bimar: [115 109 138 175 134 146  98 119 119 121 128 101 149 125 116 135 130]
sesez: [ 85  67 152 163  99 145 146 123 135  98 128 110 116 136 118 117 107]
Lonog: [ 85  66 152 163 150 164  92  51 128 139 139  81 136 134 143 131 129]
lipek: [132  85 155 148 128 125 143 128 117 109 128  85 116 162 124 153 102]
nisi: [113  73 145 128 128 149 120  95 121 108 139  84 135 153 123 148 113]
Ledil: [108 145 139 155 137 131  86 125 147 151 158 141 152 112 123  99 143]
deso: [196  84 156 150 104  87 215 129 120  67 114  61 105 164 144 167  99]
Fur: [147 226  76 115 133 123 118 174 134 204 156 228 183  94 127  99 151]
size: [113  73 145 128 128 149 120  95 121 108 139  84 135 153 123 148 113]
17
size: [132  85 155 148 128 125 143 128 117 109 128  85]
12
rest: [113  73 145 128 128]
[149 120  95 121 108 139  84 135 153 123 148 113]
rest: [ 85  66 152 163]
[150 164  92  51 128 139 139  81 136 134 143 131 129]
size: [108 145 139 155 137 131  86 125 147 151 158]
11
size: [108 145 139 155 137 131  86 125 147 151 158 141 152 112 123  99 143]
17

suman: [142 124 168  94]
tak: [142 124 170  99]
Neb: [142 124 169  94]
size: [142 124 168]
3
rest: [124 169]
[94]
rest: [142 124 168]
[94]
rest: [124 170]
[99]
size: [142 124 169  94]
4
size: [142 124 169]
3
[142 124 170  99]
tak

Suno: [140 121 125 151 137 133 121 104 180]
Disug: [109  83  42  80  95 153 114 102 179]
sanum: [109  83  42  80  94 153 114 104 179]
rest: [80 95]
[153 114 102 179]
size: [109  83  42]
3
rest: [114 104]
[179]
size: [109  83  42  80  94]
5
size: [109  83  42  80  95 153 114 102]
8
rest: [80 94]
[153 114 104 179]
rest: [121 125 151 137 133]
[121 104 180]

Lebe: [137 128 171 175 159 117 157]
kalu: [ 25  99  84  83 177 145  61]
bivab: [ 79 136  96 143 164 115 144]
viv: [ 66  98  84  95  96 166 131]
Dugu: [ 28 144 122  70 105 143 114]
size: [ 28 144 122  70 105]
5
rest: [98 84]
[ 95  96 166 131]
size: [ 66  98  84  95  96 166 131]
7
size: [137 128]
2

Noran: [167 131 107 139 118 163]
nogog: [142  92 110 131 174 251]
Fiv: [100 128 141 150 135  32]
zeku: [175 155  82 177 178 186]
bakof: [ 85 144 131  96 114 102]
loz: [ 81 115 177  92  46  39]
bezog: [144 139 111 172 174 246]
biv: [170 140  86 172 135 158]
kamo: [162 139 110 137 139 151]
lavos: [101 129 123  89 114 148]
sofo: [147 139 112 172 193 182]
size: [101 129 123  89 114]
5
rest: [139 112 172]
[193 182]
rest: [139 111]
[172 174 246]
size: [162 139 110 137]
4

gur: [112 152 147  77]
Pidus: [142 193  91 149]
Roze: [143 193 102  95]
vukif: [178 190 143  28]
tovam: [153  81 108 182]
ruv: [154  81 152  25]
lunab: [ 83 111 103  93]
size: [112 152 147]
3
size: [154]
1
size: [ 83 111 103]
3
size: [143]
1
rest: [143 193]
[102  95]
rest: [153  81]
[108 182]
size: [ 83 111 103  93]
4

suv: [232 171 181 129 227 143  75 184 160]
til: [228  57 232  88 161  57 188  97 236]
peput: [128 219 227  65 238 102 189  42 136]
Pidag: [128 219  71  65 238 102 189  42 136]
Foga: [ 72 194 219 102 180 127 228 125 156]
mup: [ 32 193 203 222  27  60  43 120 193]
fuvut: [128 219 219 102 181 127 189  42 136]
size: [ 32 193 203 222  27  60  43]
7
rest: [219 102 180 127]
[228 125 156]

bomub: [171 165 103  98 134  81]
ziv: [107 191  89  81 134 153]
gab: [118 166 103  99 134 142]
rest: [103  99 134]
[142]
size: [118 166 103  99 134]
5
size: [118 166 103  99 134 142]
6
rest: [166 103]
[ 99 134 142]
size: [171 165 103  98]
4

dubo: [ 56  64 205  10 153  92 187  82 213 166  68  27  38 219  25  10 130 232
 112 214 236 246 177]
Von: [ 56  64 109  10 153  92 187  82 213 166  68  27  39 219  25  10 130 232
 112 214 236 246 177]
kif: [ 35 144 180 204 157 135 114 135  62 182 135 119  37 177 238 213  69  55
 175  89 130 165  64]
vitur: [170  46 123 202  55  37  38 119 101 209  47 183 101  53 241 155 186  16
 216  96 105 170  27]
Folu: [ 95 155  44 209 143  93 236 214 112  93 111 117 139 206 188 123  44 210
 241 123 226 206  94]
Vadom: [201 130 226 113 228 118  27 127  70 109 120 178 153 182 153  24 241 183
 193 224 185 119  80]
kegid: [240  95 125 134 154  70  48 210 161  61 149  74  75 142  11 155 220 224
 113 214 236 246 137]
giz: [119 200  97 106 139 113 135 101 156 245 110 183  81 151 218  59  35 182
 188 198 215 153  82]
zat: [ 81 216 226 216 150 129 245  65 205 192 164 136  85  45 192  24 242 183
 200  31  98 137  32]
taku: [174 237 184 215 165 217 130 123 203  74 143  21 180  18  43  19 175 145
 132 234 228  11 117]
Lim: [222  35  87 235 126 183 245 103  91  73 179  14 116 171 226  94 202 115
 158 124 118 190  65]
rest: [226  94 202]
[115 158 124 118 190  65]
rest: [ 24 242 183]
[200  31  98 137  32]

luf: [150 142 167 100 155 107 142  93  79 125]
muki: [ 89 102  53 181  78 166  97 191 216 134]
tumot: [179 196 133 172  94 136 127 158 142 136]
liru: [112 132 148 121 169 173 111 146 130 136]
remeg: [126 133 123 123 140 152  96 158 141 136]
febip: [129 127 132 129 125 125 133 123 129 127]
lod: [163 174 131 157 102 134 128 150 136 136]
div: [153  87 154 131 161 163  87 129 145 112]
dof: [180  43 181 134 200 199  43 130 169  90]
size: [150 142 167 100 155 107 142  93  79 125]
10
rest: [152  96]
[158 141 136]
rest: [123 140 152  96]
[158 141 136]
rest: [127 158 142]
[136]

mur: [124 171  97 182 154 129 105 105 146 154 139 108 146 115 130  96 101 179
 142 189  64 165 110 118  52  71 142 141 111 164 152 129 147 132 111]
fikof: [153 150 126 175 175 145  98 163 133 123 202 108 123 181 137 132 133 174
 210 137 112 133 136 156  73 103  79 141  96 183 152  98 147 132  94]
zas: [114 130 135 152 133 145  98 140 133 108 124  22  99 115 123 132  70 179
 119 137 100 100 150 105  52 103 110 169 127 145 114  83 134 204 128]
Tafe: [ 95 140  97 160  70  79  94 152 184  77 139 130 193  93 159  96  70 163
 232 154 124 149 110 105 137 234 110 183 142  68  75  68  92 114 128]
mobav: [124 109 116 145 154 162  83 175 121 108 108  65  76 159 116 143 101 152
 119  85 136  84 176 105 137 136 110 141  65 145 152  68 161 186  94]
meraz: [124 130 116 152  91  96  98 163 146  77 171 108 170 115 145 108  85 168
 209 137 112 100 136 118 137 202  95 169 142 107  94  83 106 132 128]
size: [114 130 135 152 133 145  98 140 133 108 124  22  99 115 123 132  70 179
 119 137 100 100 150 105  52 103 110 169 127 145 114  83 134 204 128]
35
size: [153 150 126 175 175]
5
size: [124 109 116 145 154 162  83 175 121 108 108  65  76 159 116 143 101 152
 119  85 136]
21
size: [124 130 116 152  91  96  98 163 146]
9
rest: [209 137]
[112 100 136 118 137 202  95 169 142 107  94  83 106 132 128]
size: [114 130 135 152 133 145  98]
7

porid: [147 119 190 200 139 126]
feme: [ 40 112 163 133 116 156]
Femon: [108 189 126 113 164 120]
kiv: [ 96 153 164 133 116 152]
zivaf: [124  59 141 199 139 126]
size: [ 40 112 163 133 116 156]
6
rest: [ 96 153 164]
[133 116 152]
rest: [163 133 116]
[156]
size: [ 96 153 164 133]
4
size: [124  59 141 199 139 126]
6
size: [ 40 112 163 133 116]
5

levu: [147  96 113  74 207 168 148]
fizi: [163 189  53 101  91 166  80]
tupu: [160  96 113  73  73 136 107]
Mamo: [163 189 142 101  91 166  80]
fid: [162 189 142 101 144  97 169]
rest: [163 189 142 101]
[ 91 166  80]
rest: [ 96 113  73]
[ 73 136 107]
size: [147  96 113  74]
4
size: [147  96 113  74 207]
5
rest: [101 144  97]
[169]
size: [147  96 113  74 207 168]
6

dolov: [101 134  76 119 195 142 165 157 132 131 124 117 142 135]
nefi: [153 177  92 173 154  96 164 124  78 215 128 114 163 180]
vefub: [112 104  16 101 175 105 134 116  94 160  90 130 111 135]
Putif: [164 144 103 142 144 122 168  95  94 160 121 108 161 165]
ker: [100  97 152 108 100 148 115 140 154  33 112 182 127 103]
zotib: [162 147 132 139  81 132 159  81  94 123  82 174 148 162]
Nof: [144 129 120 128 163 106 104 146 125 143 119 154  98 129]
zufu: [155 139 141 130 103 121 140 126 110 189 146 120 105 135]
mivit: [143 135 104 154 179 115 176 145 113 200 146 138 109 135]
pudet: [183 162 138 190 137  88 134 128  82 219 134 143 108 164]
viz: [154 152  82 133 172  85  98 151  91 195 111 127 103 150]
tumit: [155 149 141 130 103 121 140 126 110 189 146 120 105 135]
size: [162 147 132 139  81 132 159  81]
8
size: [183 162 138 190 137  88 134 128  82 219 134 143 108 164]
14
size: [144 129 120 128 163 106 104 146 125 143 119 154]
12

razup: [ 43 248 163 128 153 127 130 129 127 150 130 126 176 129 162]
maka: [106 130 128 132 129 127 218 130 194 171 130 129 176 131 129]
furib: [ 84 129 136 129 136 126 145 127 185 161 129 129 176 130 172]
Gemam: [165 203 128 127 131 130 160 130 195 171 130 128 176 125 212]
rir: [115 126 130 125 136 150 130 128 134 128 124 186 176 131 182]
rur: [124 165 173 135 166 126 131 176 132 163 192 124 176 136 129]
Giba: [133 245 225 185 205 129 131 237 127 185 163 127 176 157 125]
rest: [130 195 171 130]
[128 176 125 212]
size: [133 245 225 185 205 129 131 237 127 185 163]
11

Zasa: [144 121 147 157 165  82 155 122  87 162  85 117 170 126 124 119 175 131
 123 130 121 137 121 105 137 152]
vomur: [144 121 147 157 164  82 155 126  87 162  85 117 170 126 124 119 175 131
 123 140 125 141 121 106 137  90]
bav: [144 121 147 157 165  82 155 122  87 162  85 117 170 126 124 119 175 131
 123 140 125 141 121 106 137 130]
[144 121 147 157 165  82 155 122  87 162  85 117 170 126 124 119 175 131
 123 140 125 141 121 106 137 130]
bav
size: [144 121 147 157 165  82 155 122  87 162  85 117 170]
13
rest: [121 137]
[121 105 137 152]
size: [144 121 147]
3
size: [144 121 147 157 165  82 155 122  87 162  85 117 170 126 124 119 175 131
 123 140 125 141 121 106 137 130]
26
size: [144 121 147 157 164  82 155 126  87 162  85]
11

rodan: [ 79 114 121  94 178 115  93 207 132 142 110 150 131 123 191 120 172 141
  67 126  90  80  81 157 104 123  89 111 145 145 143  95  84 103 136 125
 132 143 164 130 197  92 176  90 115 148 154 101 174 135 117 133 120 159
 150 153 112 138 111  67 129  69  82]
Rezo: [ 79 114 121  94 178 115  93 207 132 142 110 150 131 123 191 120 172 141
  67 126  90  80  81 157 104 123  89 111 145 145 143  95  84 103 136 125
 132 143 164 130 197  92 176  90 115 148 154 101 174 135 117 133 120 159
 150 153 112 138 114  48 136  54  86]
dip: [169 146 118 114 118 178 128 104  54  93 160 112 173  99 117 167 106 145
 136 126 128 182 182 119 144 125 160 161 128 112 158 140 152 147  86 134
 165 121 118 111 136 130 134 150 169 162 157 104 113 117 109 138 107 144
 109  97 194 133  73 146  87 164 134]
Gif: [169 146 118 114 118 178 128 104  54  93 160 112 173  99 117 167 106 145
 136 126 128 182 182 129 144 125 160 161 128 112 158 140 152 147  86 134
 165 121 118 111 136 130 134 150 169 162 157 104 113 117 109 138 107 144
 109  97 194 133  73 146  87 164 134]
size: [169 146 118 114 118 178 128 104  54  93 160 112 173  99 117 167 106 145
 136 126 128 182 182 119 144 125 160 161 128 112 158 140 152 147  86 134
 165]
37
[ 79 114 121  94 178 115  93 207 132 142 110 150 131 123 191 120 172 141
  67 126  90  80  81 157 104 123  89 111 145 145 143  95  84 103 136 125
 132 143 164 130 197  92 176  90 115 148 154 101 174 135 117 133 120 159
 150 153 112 138 111  67 129  69  82]
rodan
size: [169 146 118 114 118 178 128 104  54  93 160 112 173  99 117 167 106 145
 136 126 128 182 182 129 144 125 160 161 128 112 158 140 152 147  86 134
 165 121 118 111 136 130 134 150 169 162 157 104 113 117 109 138 107 144
 109]
55
size: [169 146 118 114 118 178 128 104  54  93 160 112 173  99 117 167 106 145
 136 126 128 182 182]
23

ven: [ 84  85  39 121]
ves: [ 66 100  64 121]
tazag: [ 64 105  71 121]
vefur: [ 17 119 115 112]
tiz: [ 41 103  64 120]
soven: [106  83  24 125]
size: [ 64 105  71]
3
size: [106  83  24]
3
rest: [ 17 119 115]
[112]

pob: [104 122 176 114 167 150 234  69 162 181 123  90 120  81 142 128 101 136
 101]
toz: [ 94 132 141  95 120 152 104 152 124 140 108 160 131 100 120 110 105 137
  61]
Bufuf: [ 78 124 116 221 102  57 111 190  89  91 159  71 146  96 152 135 145 129
 155]
samem: [ 99 149 187 119 100  95 124 107 112 159 101  89 120 140  97 129 161 143
 119]
zenap: [162 120  98 117 164 131 107 107 125 111 107 116 108 172 108 106  74 127
 184]
tuk: [ 94 132 141 114 167 150 235 152 124 140 108 160 131 100 120 110 105 137
 101]
Podug: [104 122 176 114 167 150 234  69 162 181 123  90 120  81 142 128 129 160
  82]
supod: [176 103 182 118  84 153 162 108 112 141 161 124  88 140  97 130 161 100
  51]
rika: [115 166  70 132 155 149 127 135 139 126  38 160 142  79  62 132  72 144
 154]
rest: [140  97 130 161]
[100  51]
size: [115 166  70 132]
4
rest: [101  89]
[120 140  97 129 161 143 119]
size: [ 94 132 141  95 120 152 104 152 124 140 108 160 131 100 120 110 105 137]
18
rest: [155 149]
[127 135 139 126  38 160 142  79  62 132  72 144 154]
rest: [ 84 153]
[162 108 112 141 161 124  88 140  97 130 161 100  51]
rest: [106  74]
[127 184]

baz: [ 98  96 145 114 109 132 129 117 157 110  94 117 156 113 101]
fet: [122  84  88 119  90 118 152 102 106  38  89 122 152  92 101]
Fiz: [119 105 134  92  75 139 128  94 139 103  92  96 175  86 124]
kosi: [119 106  88 119  90 119 119 112 145 107  87 127 158 101  98]
Sime: [124  99 119  91  82 125 112  95 153  69 117 100 176  93  91]
refa: [118 105 125 105 108 131 119 107 130 102  88 122 151  92  97]
mebi: [ 92  78 140 102 109 137 148 100 140  97  75  66 152 107  85]
pamim: [120 116 110  97 102 134 130 116 133  99 105 115 172 101  96]
rest: [122 152  92]
[101]
size: [120 116]
2
rest: [ 88 119  90 118]
[152 102 106  38  89 122 152  92 101]
size: [ 92  78 140 102]
4
size: [119 105 134  92  75 139 128  94]
8

badi: [161  68 177  54]
Lideg: [161  69 177  54]
resu: [132 101 114 235]
rufug: [109 126 238 122]
size: [132 101 114 235]
4
size: [161  68]
2
rest: [161  68]
[177  54]
rest: [132 101 114]
[235]

sevov: [199  37  78 221 213  25 143  50  47 202  20  24 224 123 119 230  36 234
 184 210  16]
Kip: [136 100 238 201 188 129  79  46 222  60 188  41 169 206 218 204  78  72
 200  79  91]
Tet: [ 28 245 104  94 112 233 167 135  50 109 118 107  75  84  30 226 210 150
  99 199 223]
Fov: [136 100 238 201 122 129  79  46 222  60 111  41 169 206 218 204  78  72
 200  79  91]
nat: [172 119  93 144 143 157 130 178  59  61 179  76 188 223 100 157 116 139
 132 159  92]
teve: [199  82  78 221 213  25 143  50  47 202 243  24 224 123 119 230  36 234
 184 210  16]
vum: [215 200 143  16  93 191 239 145 173 147 195  84  96 140 159 235 191 132
 215 192  40]
Dol: [ 32 113  99  93 122 129 104  25 140  50  52 114  36 242 233  15  14 101
 206  26  75]
size: [199  37  78 221 213  25 143  50  47 202  20  24 224 123 119 230  36 234
 184 210  16]
21
size: [199  37  78 221 213  25]
6

Kuvo: [113 128  70  99 138 190 189 148 113]
rebi: [146 110 133 157 148  58 108 136 141]
Fakim: [129 143  84 157 149 134 199 170 127]
lat: [113 129 163 177 203 153 119 176  69]
rest: [157 148]
[ 58 108 136 141]
rest: [113 129]
[163 177 203 153 119 176  69]

tiku: [ 95 165 210 209 117  36 154  99  49  86 166 138  83 115  23 174  80  79
 161]
Gaz: [129 132 137 138 140 117 135 107 123 122 140 142 132 120 121 142 126 125
 127]
Boti: [ 61  45 113 139 179  45 126 141 133 180 127 183 192 190  43 196 152 152
  87]
pura: [134 133 179 182 117  91 150  49  55  64  70 124 100  90  88 159  61  54
 169]
tado: [ 42  78 122 129  26  94  36 101 134 180 127 183 192  75 117  72 174 151
  66]
Zusul: [100 130 145 143  95 101 108 106 123 185 197 110 122 190  69 101 173 182
  90]
Sut: [ 83  94 109 104  84  78 106 170 116 180 195  76  89 126  67  62 187 168
  98]
tumo: [115  76  82  82  66 159  58  71 110 100  37  71  94  99 155  69  98  95
  77]
lovi: [100 130 145 143  95 101 108 106 123 123 120 105  96 130 101 117 122 128
 124]
samoz: [ 97  80 118 119 102 104  90  99 162 157 128 130 127 206  94 115 134 161
 101]
Podo: [123  54 107 117 133 105 121 134 115 162 118 129 134 111 110 121 162 137
  95]
Fova: [145 111 210 208  99  65 144  20  96 101 103 142  82 153  62 155  83  99
 174]
rest: [ 80 118]
[119 102 104  90  99 162 157 128 130 127 206  94 115 134 161 101]
rest: [ 95 165 210 209 117]
[ 36 154  99  49  86 166 138  83 115  23 174  80  79 161]
size: [115  76  82  82  66 159  58  71 110 100  37  71  94  99 155  69  98  95
  77]
19
rest: [133 180 127 183 192]
[190  43 196 152 152  87]
rest: [210 208]
[ 99  65 144  20  96 101 103 142  82 153  62 155  83  99 174]
rest: [192  75]
[117  72 174 151  66]

